Here is a tiny trained network, its code and every weight. The questions are about switching its units off for an input and a target symbol, where a switched-off unit gives its printed mean instead of its output.

import numpy as np


def w(rows, s, z=0):
    codes = np.array(rows[::2]) - 128.0
    scale = np.full(codes.shape[1], s)
    scale[-1] = z or s
    return codes * scale


def norm(h):
    return h / np.sqrt((h * h).mean(-1, keepdims=True) + 1e-5)


def f(y):
    return y / 2 * (1 + np.tanh(0.7978845608 * (y + 0.044715 * y**3)))


def softmax(a):
    e = np.exp(a - a.max(-1, keepdims=True))
    return e / e.sum(-1, keepdims=True)


def log_softmax(a):
    a = a - a.max(-1, keepdims=True)
    return a - np.log(np.exp(a).sum(-1, keepdims=True))


def net(x, mask):
    ids = ['βεζηξτφω'.index(c) for c in x.split()]
    T = len(ids)
    res = E[ids] + P[:T]
    q, k, v = (norm(res) @ M[0].T for M in (Q, K, V))
    z = softmax(np.where(np.tri(T) > 0, q @ k.T / 4**0.5, -1e9)) @ v
    res = res + np.where(mask[0], z, O[0][:, -1]) @ O[0][:, :-1]
    y = f(norm(res) @ A[0][:, :-1].T + A[0][:, -1])
    res = res + np.where(mask[1:9], y, B[0][:, -1]) @ B[0][:, :-1]
    return log_softmax(norm(res)[-1] @ U[:, :-1].T + U[:, -1])


Q, K, V, O, A, B = {}, {}, {}, {}, {}, {}
E = w([
[182,154,220,147,143,194,77,87],'β',
[150,115,178,98,172,73,179,203],'ε',
[86,98,102,139,66,133,74,153],'ζ',
[192,64,114,157,144,184,44,101],'η',
[37,55,95,152,209,108,124,157],'ξ',
[76,171,109,168,201,108,141,199],'τ',
[192,101,150,111,35,114,164,178],'φ',
[129,9,140,94,58,130,165,161],'ω',
],0.0015)
P = w([
[138,131,105,132,126,93,124,124],'0',
[117,11,160,137,192,205,172,236],'1',
[119,129,156,107,117,108,85,128],'2',
[133,13,175,150,202,217,145,235],'3',
[128,126,144,170,130,102,148,83],'4',
[140,2,172,145,195,223,140,232],'5',
[105,139,121,71,122,124,105,109],'6',
[129,11,172,134,194,208,144,239],'7',
[156,107,142,169,120,49,129,106],'8',
],0.0039)
Q[0] = w([
[164,70,155,200,152,112,140,163],'head 0',
[105,159,93,62,122,170,145,109],'head 0',
[100,82,163,55,149,217,63,255],'head 0',
[151,113,130,202,139,184,179,159],'head 0',
],0.0095)
K[0] = w([
[124,121,60,30,133,111,111,154],'head 0',
[121,97,226,255,138,158,156,154],'head 0',
[191,84,22,230,126,71,188,167],'head 0',
[136,84,95,62,134,128,95,222],'head 0',
],0.0067)
V[0] = w([
[174,217,139,105,2,131,129,121],'head 0',
[197,92,171,111,142,152,222,173],'head 0',
[39,61,111,103,63,96,176,167],'head 0',
[85,238,103,138,161,120,176,153],'head 0',
],0.0044)
O[0] = w([
[151,40,103,71,240,220,134,189,11],'head 0',
[233,62,118,191,229,84,186,73,49],'head 0',
[135,206,76,49,164,143,163,3,186],'head 0',
[86,145,173,192,123,216,205,104,4],'head 0',
],0.0039,0.0027)
A[0] = w([
[114,62,201,253,114,166,135,227,82],'neuron 0',
[193,93,153,215,111,10,170,71,69],'neuron 1',
[86,112,180,199,94,226,179,179,2],'neuron 2',
[156,91,169,192,174,228,214,173,104],'neuron 3',
[87,116,147,140,129,252,155,190,120],'neuron 4',
[87,160,210,214,90,132,91,190,124],'neuron 5',
[157,58,114,95,207,204,165,116,130],'neuron 6',
[82,128,181,92,67,202,173,137,157],'neuron 7',
],0.0061,0.0098)
B[0] = w([
[81,205,230,78,132,187,171,71,222],'neuron 0',
[143,199,173,185,218,122,40,191,134],'neuron 1',
[119,241,20,51,144,208,60,253,127],'neuron 2',
[47,82,58,152,80,76,18,138,187],'neuron 3',
[186,113,137,74,136,20,126,44,187],'neuron 4',
[158,46,85,140,137,133,154,147,255],'neuron 5',
[136,211,142,154,61,131,163,160,223],'neuron 6',
[126,132,83,180,192,174,126,109,223],'neuron 7',
],0.0055,0.0038)
U = w([
[158,188,175,206,230,112,64,164,213],'β',
[48,208,164,216,18,66,126,48,29],'ε',
[216,106,83,35,197,27,129,17,6],'ζ',
[103,66,250,60,145,164,175,110,215],'η',
[147,59,57,224,164,185,187,77,214],'ξ',
[41,160,60,45,166,253,51,160,96],'τ',
[136,32,67,122,78,59,64,218,114],'φ',
[200,223,110,96,70,179,218,203,126],'ω',
],0.0057,0.0017)

Each question gives the input, a string of symbols that net reads in full, and the target symbol t.
The units are the heads (4 rows each of Q, K, V and O) and the neurons (one row each of A and B). Each row of codes is followed by its name. A weight is (code - 128) times the scale printed after its matrix; where a second scale follows, it is the last column's (O, A, B and U).
mask holds one flag per unit, heads first, then neurons. A switched-off unit (its flag False) gives its mean, the last column of its rows in O or B, instead of its output. The means were averaged over made-up inputs and are rounded, as every weight is.
A unit's drop is (log p(t) with every unit on - log p(t) with that unit switched off) / (log p(t) with every unit on - log p(t) with every unit switched off).
The circuit of an input: a set's keep is (log p(t) with only the set's units on - log p(t) with every unit switched off) / (log p(t) with every unit on - log p(t) with every unit switched off). Starting from all 9 units, units are removed one at a time, each time the one whose removal leaves the highest keep (on an exact tie, the one counted first), for as long as the keep stays at least 0.8.
circuit, biggest first: the units of the circuit, biggest drop first
unit that matters most: the unit with the biggest drop
top k neurons: the k neurons with the biggest drops, biggest first
drop when u is switched off: that unit's drop, to one decimal
input η ω φ ξ ζ, target ω: circuit, biggest first : [head 0; neuron 6]
input ξ ζ φ ε ξ φ ξ β, target ξ: circuit, biggest first : [head 0; neuron 7; neuron 5]
input ε β η φ ω η, target ε: top 3 neurons : [neuron 3; neuron 6; neuron 0]
input η ζ ξ ζ ξ η ξ ξ, target η: unit that matters most : neuron 0
input φ ω η ξ β ξ ε, target η: circuit, biggest first : [head 0; neuron 0]
input τ ξ τ β ξ ε φ τ, target τ: circuit, biggest first : [head 0; neuron 2; neuron 0; neuron 3]
input ξ β ξ ξ, target ξ: circuit, biggest first : [head 0; neuron 7; neuron 5]
input β ζ τ η, target β: circuit, biggest first : [head 0; neuron 1]
input β φ β φ ζ η ω, target τ: circuit, biggest first : [head 0; neuron 7]
input φ φ η φ τ ξ, target φ: top 2 neurons : [neuron 3; neuron 6]
input τ φ η η ξ ζ, target τ: top 3 neurons : [neuron 2; neuron 0; neuron 3]
input φ η φ β ζ ω, target φ: top 3 neurons : [neuron 3; neuron 6; neuron 4]
input ε β ω φ, target ε: circuit, biggest first : [neuron 3; head 0; neuron 0; neuron 6]
input ζ η φ ξ ζ ξ, target ζ: unit that matters most : neuron 4
input φ ξ η φ ξ ξ ω ε, target φ: top 3 neurons : [neuron 3; neuron 6; neuron 0]
input η β τ ω ξ β ε ω ξ, target β: drop when neuron 6 is switched off : 0.0
input η η ω ξ ξ τ, target η: drop when neuron 0 is switched off : 1.1
input τ β ζ τ, target τ: drop when head 0 is switched off : 2.0
